[[-21  29 -17   0 -27]
 [-12  51 -26  -1 -23]
 [ -2  -2  -4   1 -20]
 [ -1 -23   9   0   4]
 [ -4  22 -15   0 -29]
 [  9  16  -9   0 -15]
 [ -7  -6   7   0   6]
 [-18 -44  23   0  21]
 [ 18  14  -4   0  13]]
->
[[-18 -44  23   0  21]
 [ -1 -23   9   0   4]
 [ -7  -6   7   0   6]
 [ -2  -2  -4   1 -20]
 [ 18  14  -4   0  13]
 [  9  16  -9   0 -15]
 [ -4  22 -15   0 -29]
 [-21  29 -17   0 -27]
 [-12  51 -26  -1 -23]]

[[ 34 -44 -20  10 -42 -37  37  14 -39]
 [-46  36  39 -12  -5 -40  44 -50 -33]
 [ -1   1 -38 -18 -46  41  44 -46  34]]
->
[[ 34 -44 -20  10 -42 -37  37  14 -39]
 [ -1   1 -38 -18 -46  41  44 -46  34]
 [-46  36  39 -12  -5 -40  44 -50 -33]]

[[-20  30 -29  13  29  25  33  17]
 [ 33  20  -8  21 -31   2  -4 -31]
 [  4 -30 -19   6 -31 -16 -41   9]
 [-30 -17   3  13 -27  -7 -35  38]
 [-33  -2 -18  30 -17   0 -19  11]
 [-24  24 -34  30  17  25  20 -10]
 [-38  14 -16  13  16  12  12  22]
 [ 17  39 -39  28  18  32  31   2]
 [-25  12 -29   0  17  23   4  37]]
->
[[  4 -30 -19   6 -31 -16 -41   9]
 [-30 -17   3  13 -27  -7 -35  38]
 [-33  -2 -18  30 -17   0 -19  11]
 [-25  12 -29   0  17  23   4  37]
 [-38  14 -16  13  16  12  12  22]
 [ 33  20  -8  21 -31   2  -4 -31]
 [-24  24 -34  30  17  25  20 -10]
 [-20  30 -29  13  29  25  33  17]
 [ 17  39 -39  28  18  32  31   2]]

[[-12  13  33   4 -18   4   8 -13 -19   0  -3  -6 -12   3]
 [-25 -25  47  44 -46  -5  15   6 -43  -5   8 -19   3   2]
 [ 15  23 -16  15 -17   2   0  19  26   6 -12  -1  -2   3]]
->
[[-25 -25  47  44 -46  -5  15   6 -43  -5   8 -19   3   2]
 [-12  13  33   4 -18   4   8 -13 -19   0  -3  -6 -12   3]
 [ 15  23 -16  15 -17   2   0  19  26   6 -12  -1  -2   3]]

[[ -8 -48  -2  -9  20  -6  24 -17  21 -35 -23 -16]
 [ -1  10  -2  15 -21   3   5 -10   6 -35 -19 -13]
 [  6   9 -19 -16  32 -14 -28  20  21  19  -7   5]
 [  9   4  -3  -6 -21 -11  10   1 -10 -18  23 -11]]
->
[[ -8 -48  -2  -9  20  -6  24 -17  21 -35 -23 -16]
 [  9   4  -3  -6 -21 -11  10   1 -10 -18  23 -11]
 [  6   9 -19 -16  32 -14 -28  20  21  19  -7   5]
 [ -1  10  -2  15 -21   3   5 -10   6 -35 -19 -13]]

[[-22   4   5   4  11 -21  -1 -16]
 [-31  -2  21   6  12 -16   3 -25]
 [-16  16 -11  17  15 -25 -15 -10]
 [-16 -11  15 -12 -10  17   2   0]
 [ 10  26 -19  23  33 -18 -13  -6]
 [-27 -44   8  48 -19  23  49  -6]
 [-18  -9   3  10 -10  13   0   2]
 [-15  -3   3  -9 -11  11  -9   6]
 [-15  -1   0  -9 -11   9 -12   7]]
->
[[-27 -44   8  48 -19  23  49  -6]
 [-16 -11  15 -12 -10  17   2   0]
 [-18  -9   3  10 -10  13   0   2]
 [-15  -3   3  -9 -11  11  -9   6]
 [-31  -2  21   6  12 -16   3 -25]
 [-15  -1   0  -9 -11   9 -12   7]
 [-22   4   5   4  11 -21  -1 -16]
 [-16  16 -11  17  15 -25 -15 -10]
 [ 10  26 -19  23  33 -18 -13  -6]]
---
[[-30 -28  24  36 -16 -29 -19 -17  33  26  41  26]
 [  4 -23  48   2 -25 -23 -20 -23 -28 -14 -13 -21]
 [-10 -15   8  -3 -49  18  36 -25 -39   8 -36  30]
 [ 25  31 -27 -19  27  12 -23 -38 -28 -42  12 -19]
 [ 27 -21  14 -41  -3  -2  36  16  -1   9 -41 -34]
 [-18  -6  11  -1 -23  21 -20  -2  15   9 -30  14]]
->
[[-30 -28  24  36 -16 -29 -19 -17  33  26  41  26]
 [-10 -15   8  -3 -49  18  36 -25 -39   8 -36  30]
 [ 27 -21  14 -41  -3  -2  36  16  -1   9 -41 -34]]

[[ 25 -11 -31  29 -10  19  -6 -21]
 [ 36 -29 -18  32   7   9   9 -10]
 [-30  39  11 -18 -31 -13 -35  -6]
 [-26  14  39 -28   4 -28  -5  17]
 [ 28 -21  -7  28   1  -6   4  -5]
 [ 26 -32 -22  16  26  24  35   3]
 [  3 -20 -18  -5  33  27  46  16]]
->
[[ 25 -11 -31  29 -10  19  -6 -21]
 [-30  39  11 -18 -31 -13 -35  -6]
 [ 28 -21  -7  28   1  -6   4  -5]
 [  3 -20 -18  -5  33  27  46  16]]

[[ 22  40 -21  22  28  21   8 -52 -13  43]
 [ -5  32 -23  43  32  26   2  23  18  -2]
 [ 12  15 -37  22  33  10  21  -5 -29 -17]
 [ 11  31   9  21  38  27  -2   6   2   0]
 [-22  -4 -19  31  49   7  20   6 -31  -2]
 [ 14  18  24  11  46  19   5 -16 -22  16]
 [ -2   7 -12  17  43  17   6 -28 -39   4]
 [-25 -13 -14  49  51 -10  25  24 -21  10]
 [ 18  26   5  15  34  26 -10  -7 -22 -19]]
->
[[ 22  40 -21  22  28  21   8 -52 -13  43]
 [ 12  15 -37  22  33  10  21  -5 -29 -17]
 [-22  -4 -19  31  49   7  20   6 -31  -2]
 [ -2   7 -12  17  43  17   6 -28 -39   4]
 [ 18  26   5  15  34  26 -10  -7 -22 -19]]

[[-31  30  27 -18 -18 -22 -33]
 [ 26 -19   0  36 -12 -17 -32]
 [ -3 -16   6 -16  30  18  35]
 [ 22 -17  -6  20  -3  -2 -25]
 [-33  21  17 -28  -6  -2 -39]
 [ -8  -1  31 -12   4 -27  -1]
 [  1 -21   8  -6  29   7  15]
 [-22  10  27 -15  -5 -27  -9]]
->
[[-31  30  27 -18 -18 -22 -33]
 [ -3 -16   6 -16  30  18  35]
 [-33  21  17 -28  -6  -2 -39]
 [  1 -21   8  -6  29   7  15]]

[[ 21   2  41  10 -12  -9]
 [-36  21 -30 -20  21 -22]
 [-29  18 -26 -23  16 -33]
 [ 35  14  33   8  15 -12]
 [  4 -29   7  15 -15  39]
 [-34  33 -17 -31  21 -29]
 [-20 -19 -46  -6  -1  15]
 [-18 -39 -17   1 -21  31]]
->
[[ 21   2  41  10 -12  -9]
 [-29  18 -26 -23  16 -33]
 [  4 -29   7  15 -15  39]
 [-20 -19 -46  -6  -1  15]]

[[  9  44  14  43 -47 -24   3]
 [ 24  34  14  42 -21  -8   2]
 [ 28  38   6  34 -41 -30   0]
 [  4  37  12  41 -26 -16  12]
 [ 25  33  19  41 -37 -19 -15]
 [  8  34   3  38 -30 -26   9]
 [  8  33  25  33 -41 -38  -4]]
->
[[  9  44  14  43 -47 -24   3]
 [ 28  38   6  34 -41 -30   0]
 [ 25  33  19  41 -37 -19 -15]
 [  8  33  25  33 -41 -38  -4]]
